Here is a tiny trained network, its code and every weight. The questions are about switching its units off for an input and a target symbol, where a switched-off unit gives its printed mean instead of its output.

import numpy as np


def w(rows, s, z=0):
    codes = np.array(rows[::2]) - 128.0
    scale = np.full(codes.shape[1], s)
    scale[-1] = z or s
    return codes * scale


def f(y):
    return np.maximum(y, 0)


def softmax(a):
    e = np.exp(a - a.max(-1, keepdims=True))
    return e / e.sum(-1, keepdims=True)


def log_softmax(a):
    a = a - a.max(-1, keepdims=True)
    return a - np.log(np.exp(a).sum(-1, keepdims=True))


def net(x, mask):
    ids = ['ΓΔΛΞΠΣαεζητω'.index(c) for c in x.split()]
    T = len(ids)
    res = E[ids] + P[:T]
    u = 0
    for l in range(3):
        q, k, v = (res @ M[l].T for M in (Q, K, V))
        z = softmax(np.where(np.tri(T) > 0, q @ k.T / 3**0.5, -1e9)) @ v
        res = res + np.where(mask[u], z, O[l][:, -1]) @ O[l][:, :-1]
        u += 1
        y = f(res @ A[l][:, :-1].T + A[l][:, -1])
        res = res + np.where(mask[u : u + 8], y, B[l][:, -1]) @ B[l][:, :-1]
        u += 8
    return log_softmax(res[-1] @ U[:, :-1].T + U[:, -1])


Q, K, V, O, A, B = {}, {}, {}, {}, {}, {}
E = w([
[159,70,207],'Γ',
[160,144,49],'Δ',
[66,66,7],'Λ',
[205,209,109],'Ξ',
[115,155,143],'Π',
[200,44,72],'Σ',
[95,145,122],'α',
[108,164,129],'ε',
[100,137,168],'ζ',
[91,139,127],'η',
[58,93,166],'τ',
[114,157,130],'ω',
],0.019)
P = w([
[112,139,247],'0',
[107,147,252],'1',
[106,128,250],'2',
[112,127,241],'3',
[101,129,228],'4',
[106,134,228],'5',
[108,141,210],'6',
[93,128,219],'7',
[98,138,209],'8',
[99,152,202],'9',
[96,145,200],'10',
[110,162,181],'11',
],0.0027)
Q[0] = w([
[194,66,136],'L0H1',
[9,166,74],'L0H1',
[1,88,252],'L0H1',
],0.0084)
K[0] = w([
[130,167,156],'L0H1',
[84,6,61],'L0H1',
[208,166,31],'L0H1',
],0.013)
V[0] = w([
[179,3,99],'L0H1',
[76,48,30],'L0H1',
[147,87,87],'L0H1',
],0.0078)
O[0] = w([
[85,240,86,251],'L0H1',
[92,148,26,203],'L0H1',
[103,2,78,179],'L0H1',
],0.0045,0.0026)
A[0] = w([
[254,118,160,237],'L0N1',
[158,249,203,110],'L0N2',
[246,135,82,170],'L0N3',
[109,71,81,105],'L0N4',
[102,44,56,109],'L0N5',
[128,157,54,198],'L0N6',
[104,116,250,252],'L0N7',
[118,174,17,186],'L0N8',
],0.0073,0.0023)
B[0] = w([
[235,242,6,229],'L0N1',
[135,210,115,205],'L0N2',
[118,235,51,198],'L0N3',
[180,119,95,163],'L0N4',
[255,73,44,184],'L0N5',
[118,77,222,193],'L0N6',
[240,76,197,254],'L0N7',
[91,81,176,220],'L0N8',
],0.0058,0.0048)
Q[1] = w([
[2,47,141],'L1H1',
[133,85,6],'L1H1',
[111,55,29],'L1H1',
],0.0077)
K[1] = w([
[89,11,158],'L1H1',
[153,131,241],'L1H1',
[63,145,244],'L1H1',
],0.012)
V[1] = w([
[1,22,251],'L1H1',
[130,162,104],'L1H1',
[202,71,77],'L1H1',
],0.0066)
O[1] = w([
[115,88,163,7],'L1H1',
[2,164,98,142],'L1H1',
[99,77,65,173],'L1H1',
],0.0078,0.016)
A[1] = w([
[147,2,111,251],'L1N1',
[106,32,118,205],'L1N2',
[103,179,96,55],'L1N3',
[215,171,92,177],'L1N4',
[52,167,131,171],'L1N5',
[153,154,85,108],'L1N6',
[138,110,28,22],'L1N7',
[162,156,54,185],'L1N8',
],0.0092,0.0027)
B[1] = w([
[58,207,81,176],'L1N1',
[134,231,67,158],'L1N2',
[63,192,186,181],'L1N3',
[95,12,120,244],'L1N4',
[98,10,40,178],'L1N5',
[85,115,212,196],'L1N6',
[108,226,254,217],'L1N7',
[23,78,225,247],'L1N8',
],0.0052,0.011)
Q[2] = w([
[107,140,220],'L2H1',
[180,91,164],'L2H1',
[2,161,179],'L2H1',
],0.0075)
K[2] = w([
[128,2,69],'L2H1',
[129,58,112],'L2H1',
[68,167,217],'L2H1',
],0.0052)
V[2] = w([
[146,230,112],'L2H1',
[75,3,160],'L2H1',
[151,85,36],'L2H1',
],0.0059)
O[2] = w([
[150,215,79,160],'L2H1',
[78,70,254,140],'L2H1',
[157,11,141,1],'L2H1',
],0.0044,0.0057)
A[2] = w([
[84,154,111,84],'L2N1',
[128,119,245,134],'L2N2',
[92,97,95,118],'L2N3',
[79,155,106,72],'L2N4',
[90,54,88,118],'L2N5',
[89,143,143,253],'L2N6',
[85,96,193,150],'L2N7',
[119,203,116,168],'L2N8',
],0.012,0.0056)
B[2] = w([
[252,99,172,205],'L2N1',
[128,204,88,197],'L2N2',
[254,180,192,167],'L2N3',
[189,92,246,211],'L2N4',
[209,93,179,165],'L2N5',
[61,70,19,253],'L2N6',
[67,117,194,197],'L2N7',
[169,73,109,223],'L2N8',
],0.0068,0.012)
U = w([
[219,124,193,2],'Γ',
[122,21,182,126],'Δ',
[182,173,97,122],'Λ',
[159,222,192,78],'Ξ',
[115,161,71,145],'Π',
[51,172,120,38],'Σ',
[142,184,69,157],'α',
[206,62,50,149],'ε',
[135,148,36,166],'ζ',
[123,143,72,109],'η',
[50,108,6,211],'τ',
[148,154,96,104],'ω',
],0.011,0.0065)

Each question gives the input, a string of symbols that net reads in full, and the target symbol t.
The units are the heads (3 rows each of Q, K, V and O) and the neurons (one row each of A and B). Each row of codes is followed by its name. A weight is (code - 128) times the scale printed after its matrix; where a second scale follows, it is the last column's (O, A, B and U).
mask holds one flag per unit, layer by layer, with each layer's heads first. A switched-off unit (its flag False) gives its mean, the last column of its rows in O or B, instead of its output. The means were averaged over made-up inputs and are rounded, as every weight is.
A unit's drop is (log p(t) with every unit on - log p(t) with that unit switched off) / (log p(t) with every unit on - log p(t) with every unit switched off).
The circuit of an input: a set's keep is (log p(t) with only the set's units on - log p(t) with every unit switched off) / (log p(t) with every unit on - log p(t) with every unit switched off). Starting from the 12 units with the biggest drops (on a tie, the unit counted first), units are removed one at a time, each time the one whose removal leaves the highest keep (on an exact tie, the one counted first), for as long as the keep stays at least 0.8.
circuit, biggest first: the units of the circuit, biggest drop first
unit that matters most: the unit with the biggest drop
top k neurons: the k neurons with the biggest drops, biggest first
top k neurons in layer l: the k neurons of layer l with the biggest drops, biggest first
input ζ ε ζ Π Γ, target Γ: circuit, biggest first	[L0H1, L0N1]
input Δ Δ ε ω Δ ζ ζ ζ τ, target τ: circuit, biggest first	[L2N4, L1N8, L1N7]
input Σ ζ ζ Ξ Σ ζ ω η Δ, target Δ: circuit, biggest first	[L1N4, L1N8, L2N2]
input ε ε Σ τ α, target Δ: top 4 neurons	[L1N7, L0N1, L1N5, L0N7]
input Γ ζ ζ, target Ξ: circuit, biggest first	[L1H1, L2N2]
input η ζ ζ ζ Δ ζ Σ ζ Λ η η Σ, target Δ: top 3 neurons	[L1N4, L1N8, L0N1]
input Σ τ ζ ω Λ Π Π ε ε Γ, target ε: circuit, biggest first	[L1N7, L1N8]
input Γ Σ ζ ζ η η η τ ζ ε Π, target Δ: circuit, biggest first	[L0N1, L2H1]
input τ Π ζ Λ ζ ζ ζ Ξ ζ Δ Σ, target Σ: top 3 neurons	[L1N7, L1N8, L0N1]
input ζ Σ ε ζ Σ ω Σ ζ Π η, target Δ: unit that matters most	L1N5
input Σ ζ Γ α Δ ε Γ ε, target Δ: top 3 neurons in layer 0	[L0N5, L0N1, L0N4]
input Π ω Δ Π ζ ε Σ ζ Π, target Δ: top 2 neurons	[L0N1, L2N4]
input ζ Π τ ζ ζ, target Ξ: top 2 neurons	[L2N6, L0N7]
input ω Π Δ Γ Σ Γ ζ Σ ζ ζ Σ ω, target Δ: top 2 neurons in layer 1	[L1N5, L1N2]
input ω Σ Σ Σ ε, target Δ: top 2 neurons	[L2N4, L1N5]
input Γ Λ α, target ε: top 2 neurons in layer 0	[L0N8, L0N1]
input η ε Δ Π ω, target τ: top 2 neurons	[L2N4, L2N1]
input Δ Γ ω α ε ε Π, target τ: top 2 neurons	[L2N4, L2N1]
input ε Σ η, target Δ: unit that matters most	L1N7
input Λ ζ τ, target ε: unit that matters most	L1N2
input Π ε η Λ Π Γ, target ε: top 3 neurons in layer 0	[L0N5, L0N1, L0N7]
input Λ τ ε ζ Ξ ω ω Σ, target Σ: top 4 neurons	[L1N7, L1N8, L1N4, L1N6]
